How the elements are linked:
at | $ * & +
s932 | s729 s924 s664 s136
s796 | s405 s461 s773 s697
s848 | s649 s492 s971 s78
s261 | s447 s595 s39 s963
s105 | s289 s799 s819 s31
s97 | s176 s971 s595 s717
s924 | s932 s316 s667 s581
s663 | s602 s339 s898 s513
s637 | s437 s901 s894 s307
s695 | s594 s776 s718 s381
s703 | s600 s216 s666 s33
s717 | s25 s335 s798 s176
s971 | s97 s678 s146 s335
s822 | s784 s103 s198 s496
s819 | s426 s654 s103 s488
s183 | s847 s894 s43 s74
s149 | s367 s198 s130 s661
s74 | s992 s357 s889 s847
s728 | s205 s699 s924 s666
s385 | s461 s506 s405 s898
s384 | s501 s508 s637 s184
s25 | s899 s717 s963 s146
s357 | s74 s473 s423 s183
s47 | s513 s542 s385 s663
s37 | s467 s963 s265 s690
s564 | s33 s52 s728 s703
s146 | s595 s176 s447 s899
s489 | s508 s672 s501 s369
s437 | s82 s637 s183 s155
s176 | s146 s97 s261 s25
s33 | s699 s564 s205 s600
s40 | s939 s488 s496 s23
s289 | s654 s105 s426 s614
s461 | s796 s385 s41 s857
s410 | s198 s784 s367 s80
s339 | s663 s130 s704 s47
s699 | s728 s33 s316 s59
s898 | s857 s704 s249 s461
s184 | s953 s580 s307 s501
s508 | s384 s489 s901 s580
s267 | s296 s661 s47 s186
s426 | s23 s819 s822 s40
s307 | s155 s418 s357 s437
s857 | s697 s898 s299 s796
s889 | s763 s423 s179 s247
s649 | s678 s848 s97 s990
s770 | s776 s39 s594 s265
s316 | s924 s205 s729 s466
s181 | s78 s794 s679 s848
s136 | s361 s581 s489 s729
s43 | s247 s928 s617 s889
s296 | s542 s267 s513 s130
s254 | s799 s179 s289 s995
s602 | s704 s663 s857 s506
s794 | s181 s14 s990 s492
s82 | s894 s437 s847 s473
s594 | s740 s695 s325 s420
s80 | s931 s520 s267 s198
s447 | s690 s261 s770 s37
s388 | s216 s565 s600 s52
s899 | s798 s25 s37 s595
s186 | s130 s367 s663 s296
s672 | s489 s361 s384 s664
s957 | s995 s617 s31 s254
s565 | s388 s978 s703 s979
s931 | s661 s80 s296 s149
s979 | s52 s325 s33 s388
s894 | s183 s82 s928 s357
s661 | s267 s931 s542 s367
s690 | s39 s447 s776 s467
s654 | s819 s289 s23 s207
s718 | s325 s740 s52 s978
s130 | s339 s186 s602 s542
s600 | s59 s703 s746 s699
s963 | s37 s798 s638 s447
s249 | s299 s697 s794 s41
s776 | s695 s770 s740 s72
s704 | s898 s602 s697 s385
s798 | s963 s899 s467 s261
s420 | s163 s381 s565 s740
s405 | s41 s796 s827 s249
s31 | s614 s293 s488 s289
s59 | s666 s600 s466 s728
s496 | s520 s929 s931 s784
s638 | s265 s467 s381 s770
s664 | s369 s667 s184 s489
s513 | s506 s47 s461 s602
s992 | s423 s74 s763 s928
s361 | s672 s136 s508 s667
s265 | s72 s638 s420 s776
s23 | s103 s426 s784 s939
s492 | s848 s827 s678 s181
s929 | s496 s939 s80 s822
s39 | s770 s690 s695 s638
s978 | s565 s163 s216 s325
s595 | s261 s146 s690 s798
s163 | s978 s420 s388 s718
s198 | s149 s410 s186 s931
s488 | s40 s207 s929 s426
s506 | s385 s513 s796 s704
s617 | s957 s376 s293 s179
s501 | s901 s384 s437 s953
s466 | s581 s746 s361 s924
s335 | s717 s679 s899 s97
s939 | s929 s40 s520 s103
s729 | s667 s932 s369 s361
s325 | s979 s718 s564 s565
s667 | s664 s729 s580 s672
s103 | s822 s23 s410 s929
s679 | s335 s990 s25 s971
s678 | s971 s649 s176 s679
s52 | s564 s979 s699 s216
s799 | s105 s254 s654 s293
s207 | s488 s614 s939 s819
s78 | s990 s181 s335 s649
s827 | s492 s773 s649 s794
s41 | s773 s405 s492 s299
s247 | s376 s43 s957 s763
s216 | s703 s388 s59 s564
s542 | s47 s296 s506 s339
s666 | s746 s59 s581 s205
s784 | s410 s822 s149 s520
s847 | s928 s183 s247 s992
s179 | s254 s248 s105 s957
s740 | s718 s594 s979 s163
s473 | s357 s155 s992 s894
s773 | s827 s41 s848 s14
s248 | s179 s763 s799 s617
s467 | s638 s37 s72 s39
s369 | s580 s664 s953 s508
s580 | s184 s369 s418 s384
s367 | s186 s149 s339 s267
s928 | s43 s847 s376 s423
s376 | s617 s247 s995 s248
s697 | s249 s857 s14 s405
s155 | s473 s307 s74 s82
s990 | s679 s78 s717 s678
s614 | s207 s31 s40 s654
s381 | s420 s72 s978 s594
s299 | s14 s249 s181 s773
s581 | s136 s466 s672 s932
s953 | s418 s184 s155 s901
s205 | s316 s728 s932 s746
s72 | s381 s265 s163 s695
s418 | s307 s953 s473 s637
s901 | s637 s501 s82 s418
s293 | s31 s995 s207 s105
s423 | s889 s992 s248 s43
s763 | s248 s889 s254 s376
s746 | s466 s666 s136 s316
s14 | s794 s299 s78 s827
s520 | s80 s496 s661 s410
s995 | s293 s957 s614 s799

In the rows, 550 means zero.

The rows follow the links: the fewer symbols apart two elements are, the more alike their rows tend to be.

Each row is also shifted at random along 11 hidden directions that mean nothing.

Some elements, each with a row of numbers:
s901: 397,557,535,501,647,543,450,556,539,426,603,557,573,571,561,590,437,583,438,531,544,629,568,505,429,419,519,532,507,608,612,542,472,555,438,591,533,514,572,514,571,467,640,525,475,550
s105: 527,579,560,527,528,533,627,610,544,551,482,539,526,453,563,526,579,489,620,511,523,578,497,531,581,520,598,527,534,575,602,503,562,607,563,594,557,555,538,601,519,578,487,509,475,523
s40: 612,548,485,501,465,619,584,419,576,482,476,529,588,455,578,503,368,515,475,531,447,507,500,534,349,624,601,574,631,405,371,552,518,501,398,510,594,497,559,537,587,578,570,666,622,570
s798: 807,602,468,556,711,486,496,557,543,426,507,520,567,462,514,531,540,581,546,627,528,537,604,575,543,514,560,556,526,601,586,602,586,599,519,606,522,511,533,539,501,511,618,581,460,550
s898: 487,512,587,557,378,622,590,576,599,691,631,590,547,686,570,562,647,557,552,514,519,490,528,611,677,705,560,596,555,535,381,574,604,492,644,487,591,556,519,514,546,618,562,326,523,607
s990: 508,544,543,556,613,493,501,570,576,458,573,583,555,617,526,454,593,577,574,643,599,477,621,605,490,623,529,609,545,610,508,621,587,568,611,497,494,517,567,476,514,550,605,515,583,548
s184: 701,543,604,536,557,615,490,569,531,456,500,522,550,630,563,492,482,540,516,542,549,599,564,516,545,499,493,534,506,595,567,548,543,543,494,588,530,551,553,549,634,481,565,536,452,522
s699: 718,500,565,579,539,613,556,635,526,636,564,606,522,623,581,619,490,588,457,505,668,593,534,522,554,497,537,548,599,623,605,541,452,498,677,521,459,617,585,566,602,545,568,480,618,555
s369: 570,582,638,570,527,598,585,471,521,658,643,571,511,602,515,596,565,518,519,539,556,595,534,510,687,606,486,495,544,460,488,504,580,491,604,484,629,609,528,621,592,535,506,560,647,543
s827: 715,674,572,527,739,459,585,633,578,514,578,606,525,484,432,525,591,515,590,612,572,601,589,609,590,585,562,584,460,608,607,602,606,631,702,545,559,529,524,551,453,564,619,401,535,558
s82: 586,530,628,563,482,570,603,595,515,648,652,561,517,554,551,526,612,520,572,518,579,574,516,517,428,526,539,526,537,637,633,477,526,519,435,616,532,610,586,567,573,575,429,510,518,472
s661: 366,490,609,521,439,623,512,608,614,536,454,520,593,697,580,505,542,551,587,501,580,528,544,586,572,530,536,613,507,575,556,591,562,564,586,551,461,522,574,482,627,556,561,579,528,587
s163: 555,512,544,569,597,504,429,508,532,445,608,574,554,656,584,516,621,593,570,610,564,569,632,561,631,555,482,533,525,536,546,582,571,566,589,476,631,521,528,513,526,483,612,508,554,549
s580: 510,535,473,579,513,614,619,562,506,647,503,531,525,477,599,684,446,582,419,483,560,517,468,477,611,499,599,498,670,567,493,491,478,478,575,582,452,614,557,637,590,555,529,580,541,570
s953: 418,639,681,529,694,563,553,611,543,508,476,547,516,631,429,534,418,507,503,566,632,619,575,511,575,508,471,548,475,597,623,562,537,561,662,576,455,589,566,581,639,485,579,571,574,531
s25: 326,589,557,608,594,498,617,615,545,676,567,536,516,583,439,586,587,580,543,606,569,427,582,584,578,658,559,583,573,628,506,588,577,506,609,622,463,600,539,541,533,596,542,455,505,553
s963: 548,618,612,606,622,504,627,579,535,668,436,490,521,532,376,570,483,527,592,591,550,519,595,566,516,609,540,574,530,521,633,590,544,535,554,672,545,607,533,564,590,577,513,595,554,529
s979: 440,540,443,624,592,448,617,529,477,589,377,519,503,396,577,640,548,558,614,555,560,528,540,496,725,518,606,471,672,446,616,511,500,587,699,540,598,598,509,663,491,558,501,669,629,544
s437: 722,629,583,566,560,547,616,485,498,590,596,498,513,437,515,541,632,489,597,563,464,566,516,508,659,571,539,466,520,524,530,473,645,550,439,618,635,586,504,655,538,541,438,586,453,493
s186: 419,583,509,515,538,561,612,603,592,563,584,601,544,534,541,555,514,551,477,545,530,484,515,581,517,644,611,598,585,600,398,575,553,527,624,517,488,530,550,528,504,604,616,372,520,594
s461: 571,598,598,543,606,522,567,610,597,542,611,599,534,596,530,486,725,533,630,607,634,518,561,614,745,610,533,582,495,632,518,583,687,609,777,455,462,544,548,557,488,575,548,511,600,567
s506: 636,595,458,511,638,553,514,578,599,378,449,533,580,507,589,499,562,566,538,598,547,484,546,589,717,547,585,577,548,614,435,608,657,619,685,503,418,482,534,554,508,527,640,580,479,608
s103: 641,574,508,497,572,546,519,475,582,485,679,562,593,446,621,544,676,539,580,550,541,577,506,562,585,477,564,528,510,552,549,512,642,606,489,485,538,495,568,565,482,548,520,704,598,558
s492: 184,589,618,558,637,515,531,585,596,623,466,474,588,621,399,617,492,573,573,561,597,523,601,588,519,494,515,613,469,555,692,620,551,564,545,662,436,556,578,494,617,546,564,729,588,581
s325: 547,570,589,602,581,488,585,567,504,617,507,555,497,562,481,574,558,533,604,567,537,587,593,539,632,602,529,519,546,489,608,551,522,553,629,569,678,594,501,586,533,547,540,436,543,527
s848: 319,618,494,560,634,500,588,555,571,570,551,553,543,534,459,590,501,582,478,613,520,436,576,587,569,671,580,591,587,563,402,612,577,517,620,558,495,540,526,532,508,576,635,461,529,601
s198: 310,472,390,526,436,579,548,483,584,485,459,544,593,484,713,583,536,588,519,510,528,447,478,541,651,549,636,549,689,474,379,541,550,555,630,429,488,494,553,564,514,577,580,678,629,627
s248: 409,623,640,476,654,559,507,521,575,316,389,526,559,606,456,387,324,476,524,604,533,578,599,530,386,581,488,589,486,506,505,602,544,578,518,541,530,495,565,511,639,481,627,618,565,527
s367: 438,654,584,457,750,496,542,651,615,542,500,569,591,449,438,685,414,522,532,469,600,749,534,566,457,327,580,589,403,556,846,575,457,667,610,619,514,504,580,530,528,538,648,603,603,604
s130: 384,563,604,519,559,482,607,544,589,584,608,626,547,518,490,496,540,500,609,562,602,570,556,586,312,605,568,609,542,499,609,561,502,573,571,478,586,536,598,497,501,620,530,571,759,531
s666: 450,535,545,617,526,524,546,422,489,525,481,473,528,557,537,491,564,548,594,628,508,446,590,511,610,637,505,499,618,457,456,537,603,507,473,554,591,581,524,593,590,519,471,728,574,501
s179: 444,625,696,495,603,521,549,582,564,496,601,575,529,606,467,466,576,468,618,553,528,659,572,553,534,561,492,549,406,557,618,539,588,608,543,561,648,532,534,540,547,524,549,420,495,511
s307: 477,542,676,562,510,575,538,475,527,566,563,510,542,621,523,485,588,504,621,561,580,574,560,514,550,539,463,516,507,499,608,509,591,538,472,548,571,586,571,573,633,519,436,744,634,489
s381: 592,501,583,606,539,532,559,521,525,587,486,564,529,605,522,507,507,555,580,595,636,519,596,546,467,605,516,569,616,488,583,575,497,515,619,495,543,595,578,539,593,563,515,664,738,520
s488: 628,648,628,482,595,615,591,567,600,612,691,601,553,548,485,595,537,508,472,513,559,627,499,564,574,549,537,567,461,581,513,539,598,542,588,523,517,549,560,568,556,562,578,478,573,585
s664: 679,533,649,561,537,637,520,596,536,630,606,558,537,667,565,606,588,558,520,498,643,637,533,520,699,453,477,517,496,611,642,516,555,529,628,544,486,611,569,589,632,507,517,571,566,546
s216: 572,509,514,600,571,470,547,555,491,567,578,562,521,503,571,557,606,572,596,574,571,555,581,526,491,523,555,511,592,566,649,520,496,556,514,573,605,581,552,562,502,548,504,538,558,496
s176: 754,458,410,572,499,586,489,536,563,491,480,566,582,557,693,578,570,624,519,547,582,497,543,570,694,536,590,558,653,530,461,587,547,551,691,439,503,519,544,543,526,546,619,591,602,618
s718: 726,544,532,634,564,513,628,552,492,620,597,566,491,502,531,488,630,560,569,640,621,428,564,542,499,654,554,537,654,627,501,532,577,495,573,544,463,629,573,592,526,593,447,591,623,477
s384: 302,535,552,577,526,508,528,505,497,498,509,496,526,565,581,528,609,543,609,567,489,525,568,501,686,554,519,477,558,517,527,507,585,564,506,577,630,558,506,594,549,504,502,559,448,514
s74: 643,570,536,519,510,569,585,478,523,636,678,560,554,420,561,655,506,522,494,465,452,663,487,501,419,485,583,494,537,467,599,465,478,521,339,602,709,552,541,585,529,562,515,519,527,536

Where do the symbols, taken in turn from left to right, take each start?
Answers are names.
431,574,460,578,673,418,487,528,531,419,554,538,546,517,544,517,649,594,601,657,512,476,629,577,654,591,550,533,554,573,508,591,619,603,583,542,586,505,503,536,446,513,607,510,465,550
$ $ & * * $ + & $ * => s420
811,484,542,516,382,659,613,670,561,631,687,657,525,567,683,548,596,542,479,445,568,589,450,547,487,561,613,560,592,677,480,490,492,507,578,505,529,571,573,547,524,615,540,235,473,549
* $ * + * + & => s31
556,573,506,517,521,548,616,534,590,615,629,626,551,481,557,600,544,537,512,520,525,559,505,580,527,625,614,579,584,487,455,553,536,542,629,459,610,526,541,547,475,617,596,435,641,603
$ $ + * $ + + $ => s857
590,509,424,486,473,627,506,444,587,476,533,542,619,457,693,624,487,570,473,469,482,579,468,530,594,462,608,530,601,439,453,524,536,557,499,466,574,476,549,562,541,539,603,686,594,628
& $ + * & * & & => s47
416,595,587,523,530,608,646,542,557,654,435,516,546,472,497,648,379,497,499,458,546,607,471,500,528,491,579,537,564,456,597,510,482,533,560,591,523,587,564,616,625,572,516,682,637,571
+ * $ * $ * * => s763
495,498,569,560,472,621,514,472,528,590,591,548,554,624,606,604,516,569,486,508,556,574,530,501,603,527,505,508,584,482,506,512,519,487,524,500,580,576,555,573,619,515,534,621,616,558
+ $ & & + * $ + & => s889
509,512,581,503,485,588,419,521,619,454,638,549,615,718,581,479,625,578,566,562,485,545,602,623,562,591,501,608,446,552,464,617,627,560,467,518,613,458,534,429,557,520,638,444,445,597
* $ $ + * + * => s704
590,636,593,539,563,588,671,612,537,617,508,520,509,463,484,550,502,488,523,526,528,537,485,518,552,567,581,533,543,618,528,507,576,536,532,647,469,600,547,624,578,580,482,512,455,519
$ * + + * & * => s957
494,560,592,535,497,566,518,486,601,547,478,497,589,609,528,538,604,525,646,543,480,559,570,598,726,589,525,569,473,418,522,591,645,590,576,528,651,502,502,532,567,547,560,616,544,601
+ $ $ * + & * + & => s181
392,567,603,515,529,542,601,594,548,623,633,615,520,534,559,611,574,509,554,474,565,656,500,523,581,509,561,519,516,541,616,489,503,570,621,515,620,569,548,586,514,569,533,418,580,549
$ & $ & * $ + => s488
590,535,598,505,562,628,445,626,634,499,437,528,614,713,535,578,477,577,532,501,582,622,580,607,655,463,512,623,438,558,618,643,552,592,657,556,488,496,550,472,630,507,678,537,506,640
& + * + * $ + & * $ => s678
798,544,638,491,527,551,485,504,593,397,637,594,578,596,590,346,688,483,683,598,560,609,576,597,483,577,497,577,445,543,562,558,654,627,510,443,625,480,569,495,520,541,517,588,609,504
* + $ * & + * => s80
444,662,578,596,734,467,631,676,492,515,489,544,460,543,381,476,450,539,488,669,570,443,613,531,458,672,541,563,573,723,494,586,545,515,595,676,423,615,538,570,549,541,576,346,397,481
$ * $ & & $ & $ * => s580
